Each new row is followed by its nearest point in the smallest flat space through zero that holds the rows named last above it.
nopo, 2 rows:
[[ 1.60 -4.60 -3.71  1.39  1.73 -0.15 -0.57  0.12 -1.63 -1.46  2.22  0.64
   1.45  2.40  1.21  2.27 -1.98  0.68  0.46 -0.06 -1.12  1.89  2.05  0.97
  -0.16  0.44  0.95 -0.73 -0.20 -1.62 -1.10  1.21 -1.00 -1.22 -2.23  9.65
  -0.68  0.59 -0.64]
 [-0.48  1.69  0.65  1.09  3.64  1.90  0.13 -1.24  0.97 -3.43  1.15  3.43
   3.50  0.70  0.29 -1.41 -2.01 -4.06 -0.59 -0.81  1.15  3.05 -1.58  0.69
   2.57  4.34 -0.67  3.54 -0.55 -3.65  0.75 -0.64  0.84 -0.71  0.41  6.44
  -0.23 -0.62 -2.06]]
New rows:
[-1.83  3.05  1.69 -0.01  0.96  1.92  1.27 -2.09  0.24 -1.92 -0.78  2.38
  2.12  0.01  1.52 -3.25 -1.60 -3.19 -1.01  0.56  0.18  0.80 -1.85 -0.12
  1.17  2.24 -1.66  4.38 -0.06 -0.68  0.19  0.04  0.24  1.09  3.03  0.22
  0.98 -1.24 -1.00] | [-1.07  3.28  2.15  0.11  1.71  1.38  0.35 -0.91  1.42 -1.69 -0.23  2.07
  1.74 -0.62 -0.36 -2.01 -0.47 -3.11 -0.62 -0.53  1.31  1.23 -2.03  0.03
  1.84  2.78 -0.90  2.77 -0.29 -1.77  1.02 -1.00  1.04  0.07  1.31 -0.01
  0.15 -0.70 -1.12]
[ 0.31 -3.72 -2.66  0.36 -2.54 -0.60  0.12  0.71 -1.04  0.04 -0.07 -3.83
 -2.44  1.01  0.04 -0.84 -0.74 -1.05  0.90  1.49 -2.11 -0.61  1.38  2.09
  2.63 -1.46  2.96 -1.61  1.30  2.93 -1.47  3.26 -1.88 -1.62 -0.34  2.87
 -0.08  0.55  1.70] | [ 1.01 -3.04 -2.14  0.22 -0.72 -0.90 -0.34  0.60 -1.24  0.77  0.61 -1.18
 -0.80  0.89  0.48  1.75 -0.11  2.11  0.49  0.32 -1.06 -0.39  1.71  0.18
 -1.20 -1.67  0.77 -1.91  0.14  0.78 -0.88  0.88 -0.87 -0.30 -1.29  2.01
 -0.24  0.57  0.58]

kadef (4 x 39):
[[ 1.53  0.15  2.20  0.86  0.84  0.59  0.55  1.59  2.29 -1.15 -0.03 -1.10
   1.12  0.61 -0.77  0.65  0.83  2.98  0.97 -1.25 -0.71 -1.86 -1.33 -0.50
   0.68 -0.25  1.15 -0.28 -0.34  1.08 -0.74  0.28  1.16 -0.85 -0.97 -0.93
  -1.73  1.02  0.11]
 [ 1.18 -3.33  0.81  0.90 -0.34 -0.61 -0.87 -1.76  0.62  0.86 -0.63 -1.19
  -0.01 -0.57  0.18  0.40  0.33  0.37 -2.35  0.20  1.98  0.14 -0.27 -1.29
  -1.24 -2.03 -1.55 -0.18  2.43  0.32  1.08  0.19  0.32 -0.79 -1.44  0.14
  -1.52 -0.47 -1.90]
 [-0.94 -1.69 -1.22 -0.32 -1.23  1.82  1.01  0.34 -0.73 -1.35 -0.32 -3.79
   1.05 -2.53 -0.73  1.42  1.00 -2.38  1.74  3.53 -3.03  1.16 -0.01  0.19
   2.14  0.77  0.07  1.75  0.99 -0.44 -1.06 -1.08 -1.88  1.34 -1.08  0.17
  -3.40  3.22  1.13]
 [ 1.85 -0.03 -1.18 -1.28 -1.55 -4.09 -1.56  0.02 -0.44 -0.52  1.06 -2.25
  -2.15 -0.13  2.07  3.31 -0.07 -2.45  3.18  0.15 -1.77  0.05 -0.85  3.12
  -1.58 -1.93  2.82 -1.56 -0.50  1.05  1.43 -1.61 -0.55  2.07 -1.55 -0.79
   1.03  0.59 -1.51]]
New rows:
[ 1.22  0.04  3.16  2.10  1.06  0.86  1.71  2.65  1.76 -2.73 -0.43 -0.87
  1.83  2.06 -1.98 -1.36 -0.95  4.29  2.13 -1.12  2.56 -2.11 -1.05 -0.28
 -1.35 -2.16 -0.06  0.04  0.07 -0.16 -0.49  0.38  0.99 -1.28 -1.53 -0.67
 -1.45  0.22 -1.55] | [ 1.76 -0.09  2.80  1.27  1.24  0.64  0.41  1.28  2.68 -0.72 -0.21 -0.34
  1.21  1.04 -0.87  0.07  0.73  3.92 -0.12 -1.97  0.41 -2.14 -1.33 -1.15
  0.26 -0.53  0.57 -0.48 -0.06  1.14 -0.54  0.73  1.69 -1.53 -0.86 -0.88
 -1.52  0.28 -0.26]
[-1.87 -0.56 -0.92 -0.10  0.91  3.17 -0.63  0.02  0.22  1.18 -0.53  0.40
  1.51  1.67 -1.17 -1.48  0.57  1.45 -1.53  0.38  0.92 -0.49  0.32 -1.63
  0.72 -0.15 -2.14 -2.91  2.21 -1.24  1.28  0.81  0.18 -2.34  0.64  1.08
  1.35 -1.15  0.07] | [-0.72 -0.43  0.49  0.65  0.65  1.38  0.31 -0.64  0.04  0.75 -0.55  1.44
  0.64  0.18 -0.67 -1.69 -0.17  1.00 -2.25 -0.28  1.67  0.15  0.54 -1.58
  0.08  0.41 -1.75  0.48  0.61 -0.52 -0.18  0.85  0.36 -1.11  0.71  0.51
 -0.04 -0.93  0.15]

maf:
[[ 1.22 -2.95 -2.32  0.29  2.25  0.65  1.45  0.96 -1.70  1.30 -0.21  2.11
  -1.84 -0.78  4.00 -1.80 -1.34 -0.77 -1.13  3.20 -0.73  2.19 -1.93 -1.36
   1.58 -0.12 -2.24  1.17  3.41 -2.41  1.31 -0.50 -1.86 -1.45 -1.61 -1.35
   3.66  0.04  1.58]
 [ 0.60 -1.10 -0.40  0.53  2.22  0.41  0.42  1.62 -1.77  1.45 -1.07  0.13
  -2.04 -0.55  2.76 -1.51 -0.36 -2.08 -2.35  2.86 -0.67  1.03 -0.72 -1.27
   1.66 -1.37 -0.31  0.66  2.28 -0.94  0.21  0.20 -1.20 -1.95 -0.52 -1.87
   3.48  0.07  1.00]
 [-0.73 -1.29 -0.70 -0.39  0.65  1.31  1.14  0.85 -0.81  0.67 -2.00  0.10
  -0.30 -0.63  1.69 -1.17 -0.30 -0.28 -1.65  2.46 -0.64  1.55 -1.66 -1.48
   1.51 -1.05 -1.09  0.62  2.34 -2.32  0.79 -1.31 -1.58 -2.21 -0.75 -0.86
   2.23  0.17  0.75]
 [ 0.66 -1.68 -0.20  0.24  0.50  0.38  0.70 -0.45  0.31  0.40 -2.03  0.32
  -1.70 -1.38  1.81 -1.04 -1.09  0.21 -2.61  1.65 -0.25  0.24  0.09 -1.49
   0.42 -0.12 -0.40 -0.04  2.44 -1.30 -1.11 -0.46 -1.56 -0.60 -1.51 -1.59
   2.56 -0.16 -0.32]
 [ 0.66 -1.58 -0.52  0.89  0.41  1.17 -0.12  1.19 -1.65  1.89 -2.72  1.45
  -1.11 -1.33  0.47 -2.38 -0.86 -1.17 -4.57  1.06 -1.04  2.05 -1.09 -2.07
   1.63 -1.80 -1.29 -0.40  1.31 -2.18 -0.43 -0.01 -0.63 -0.84  0.26 -1.46
   3.68  0.13  0.71]]
New rows:
[ 1.43 -2.59 -1.96  1.28  0.00  0.26  1.83 -0.31 -0.22 -0.49  1.34  2.16
  1.08  0.85 -0.30 -2.23 -2.74  2.29  0.64  0.60 -1.03  2.51 -2.46  0.98
  1.80  1.43 -2.94 -0.32  1.18 -1.51  1.61 -0.67 -1.33  0.55  0.25  0.94
 -0.14  1.31  0.42] | [ 0.70 -2.27 -2.58 -0.11 -0.31  0.65  0.96 -0.37 -0.51  0.27  0.84  3.04
  0.77 -0.26  0.69 -0.80 -1.15  1.40  0.93 -0.13 -0.35  2.18 -2.01 -0.27
  0.23  1.05 -2.88  0.41  0.76 -2.25  1.67 -0.79 -0.36  0.75 -0.62  0.94
  0.34  0.08  1.05]
[-1.42 -0.78 -0.10 -1.04 -1.86  2.13  0.20 -2.17  1.22 -0.09 -3.07 -0.69
  3.08  0.42 -2.90  0.12 -1.05  2.17 -0.36 -0.75 -0.32  0.38 -1.73 -1.25
  0.44 -0.47 -1.48 -0.49  0.21 -1.73  1.32 -1.73  0.18 -1.05  0.63  0.00
 -1.80 -0.30 -0.16] | [-2.06 -0.12 -0.03 -1.08 -2.58  1.66  0.66 -0.75  1.06 -0.66 -2.45 -0.11
  2.53 -0.42 -2.28 -0.03  0.15  2.21 -0.56 -0.79 -0.22  1.06 -1.39 -0.83
  0.15 -0.35 -1.05 -0.45 -0.17 -2.30  0.41 -2.11 -0.39 -0.55  0.20  1.17
 -1.17  0.21 -0.41]

zosom:
[[-0.40 -1.94  1.16  1.22 -0.03 -1.61  0.40 -1.36 -2.74 -2.69 -2.36 -2.00
  -0.21 -2.97 -0.81  0.49  1.07  2.48 -0.12 -3.90 -1.32 -2.62 -1.31 -1.54
   1.11  0.55  3.02 -2.30  0.82  2.66 -1.67 -0.53 -0.89  0.08 -1.12 -0.33
  -1.22 -1.58  1.34]
 [-0.85 -3.40  1.27  0.44 -0.17 -1.49  0.92  0.15 -5.86 -2.71  0.28 -1.84
   0.21 -2.85 -0.73 -0.45  0.00  1.50  0.99 -2.63  1.57 -0.03  0.65 -0.07
  -0.87 -1.28  2.58 -1.52  1.22  1.43 -1.28  0.32  0.63 -2.26 -1.62 -0.01
  -2.29 -1.72  1.59]
 [-2.04 -0.75  1.07  0.32  0.82  0.36  0.28 -1.26 -2.00  0.87 -2.04 -2.93
   0.02 -1.47  2.66  0.25 -0.67  3.96  2.26 -3.57 -1.78  1.77 -1.62 -0.31
   0.94  0.51  0.42 -1.56  0.42  0.81 -2.77 -3.42 -0.11  1.15 -0.02  1.19
   0.16 -2.77  0.34]
 [-0.84 -2.10  1.59  0.45  1.91 -0.09 -0.04 -2.20 -2.72  1.20 -0.92 -1.19
  -0.63 -2.60  2.08  0.95 -1.04  2.69  1.66 -0.50 -0.10  1.35 -0.85  0.40
   0.72  0.93  0.71 -0.69  1.18  0.53 -1.64 -2.37  0.18 -0.05 -0.59  0.62
  -0.57 -2.61  2.62]
 [ 0.05 -1.66  1.56  0.93  1.33  0.05 -0.98 -1.49 -2.42  0.09 -1.58  1.25
  -0.72 -4.00 -0.10  1.93 -1.10  0.98 -1.23 -0.03  1.58 -0.82  2.08 -1.31
   0.56  3.04  0.66 -1.41 -0.62  0.47  0.48  0.35 -0.96 -1.11 -0.44 -1.29
  -2.01 -1.82  1.95]]
New rows:
[-1.03 -0.77 -0.79  2.37  0.32  1.13  0.71  1.43 -0.59  2.79 -0.59  1.96
 -1.08 -1.31 -0.59  0.64 -1.27  0.41 -1.14 -0.36 -0.09 -0.84 -1.23 -1.66
  0.32  1.36 -0.64 -0.42 -1.79  0.17 -1.01 -0.93  1.70  2.98  0.21  1.12
  0.22  1.69  1.54] | [-0.04  0.35  0.26  0.23  0.52  0.42 -0.47 -0.70  0.66  0.80 -0.93  0.36
 -0.26 -0.60  0.52  0.71 -0.33  0.51 -0.31  0.05 -0.37 -0.11  0.06 -0.46
  0.60  1.30 -0.36 -0.27 -0.42 -0.04  0.03 -0.51 -0.51  0.54  0.30 -0.19
  0.10 -0.45  0.17]
[-1.42 -2.15  0.71  0.05  1.55 -0.48  0.07 -0.47  2.73  0.67  0.40  0.17
 -0.98 -0.11 -0.15  0.61  1.71  0.15 -1.44  1.54  2.19 -2.95  1.26 -0.28
 -2.28 -3.06  2.72  0.39  1.83 -0.38  3.14  2.27 -1.51 -0.36  0.23 -1.73
  1.27  2.25  3.05] | [ 1.56 -0.78 -0.02  0.22  0.30 -1.02 -0.01 -0.64  0.40 -0.81  0.91  1.31
 -0.47 -0.21 -1.49  0.22  0.72 -1.63 -0.99  2.30  0.59 -1.83 -0.25  0.41
  0.02 -0.28  0.91  0.82  0.92  0.39  1.05  1.48  0.07 -0.61 -0.61 -0.58
 -0.23  1.05  1.63]

nomis, 5 rows:
[[ 0.18 -0.81 -3.05 -2.28  1.53 -2.36  2.85  0.46  1.86  0.66  0.21  2.90
  -0.64 -1.23 -1.11 -1.91 -0.75 -1.81  0.88  0.89  1.84  2.74 -0.49  1.47
   2.93 -0.15  2.04  4.58  3.59 -1.61 -2.59  1.24  2.95 -1.12 -1.18 -0.30
   3.07  1.62  3.35]
 [ 1.08 -1.25 -1.79 -1.56  0.45 -1.63  2.36  2.55  0.20 -0.59  0.18  5.23
  -0.30  0.55 -2.16 -1.73 -0.29 -4.53  1.10  0.73  2.20  3.72 -1.59  2.80
   2.42 -0.39  1.12  4.70  3.75 -1.79 -0.52  2.20  2.08  0.49  0.79 -1.14
   1.90  1.01  4.92]
 [ 1.31 -2.09 -1.33  0.50 -0.01  0.71  3.01  1.48 -0.80 -0.76  1.54  3.69
   0.23 -0.82 -1.74  0.63 -0.49 -3.52 -0.11 -0.50  3.50  3.89  1.42  4.01
   2.09  2.04 -0.18  0.17  4.54  0.25  2.23 -0.62  2.00  0.59  2.60 -2.68
   1.57 -1.25  4.07]
 [ 1.41 -1.54  2.06  2.13 -1.07  0.83  2.02  3.29 -2.09 -3.55  2.22  2.27
  -0.64  1.08 -3.18  0.09  1.51 -2.27  0.60 -1.75  1.07  1.81  0.66  1.01
  -1.82  0.20 -2.36 -2.16  2.06  0.25  2.49  0.95  1.10  1.37  2.18 -2.63
  -0.88 -2.73  1.91]
 [ 1.07 -3.02 -2.60 -2.50 -0.55 -0.04 -1.08 -3.37 -1.07  1.78 -3.87  1.25
   1.54 -1.48  2.51  0.88 -1.54  2.07 -2.22  2.14  1.17  1.40 -0.23  3.99
   3.51  3.09  4.67  1.94 -0.15  1.08  3.21  0.02 -1.65  0.00  2.50  1.31
   2.82  2.58  3.93]]
New rows:
[-0.49 -0.48 -1.36 -1.73  0.88 -2.03 -1.48 -1.16  1.11 -0.87 -1.05 -2.04
 -0.35  0.14  0.65 -1.19 -0.48  2.20  0.29  1.42 -1.47 -0.65  0.73 -1.07
 -0.90 -1.03  1.00  3.68 -2.54 -0.35 -0.40  0.92 -0.71 -1.75 -1.75  1.56
  1.72  3.37  0.98] | [-0.26 -0.26 -0.71 -1.86  0.36 -1.76 -0.69 -1.35  0.73  0.37 -1.83 -0.85
 -0.34 -0.32  0.75 -1.31  0.07  2.66 -0.04  1.02 -1.45 -1.01 -1.20 -1.27
  0.23 -0.69  2.20  2.09 -1.49 -0.56 -1.56  1.55 -0.24 -0.86 -1.54  1.85
  1.12  1.94  0.07]
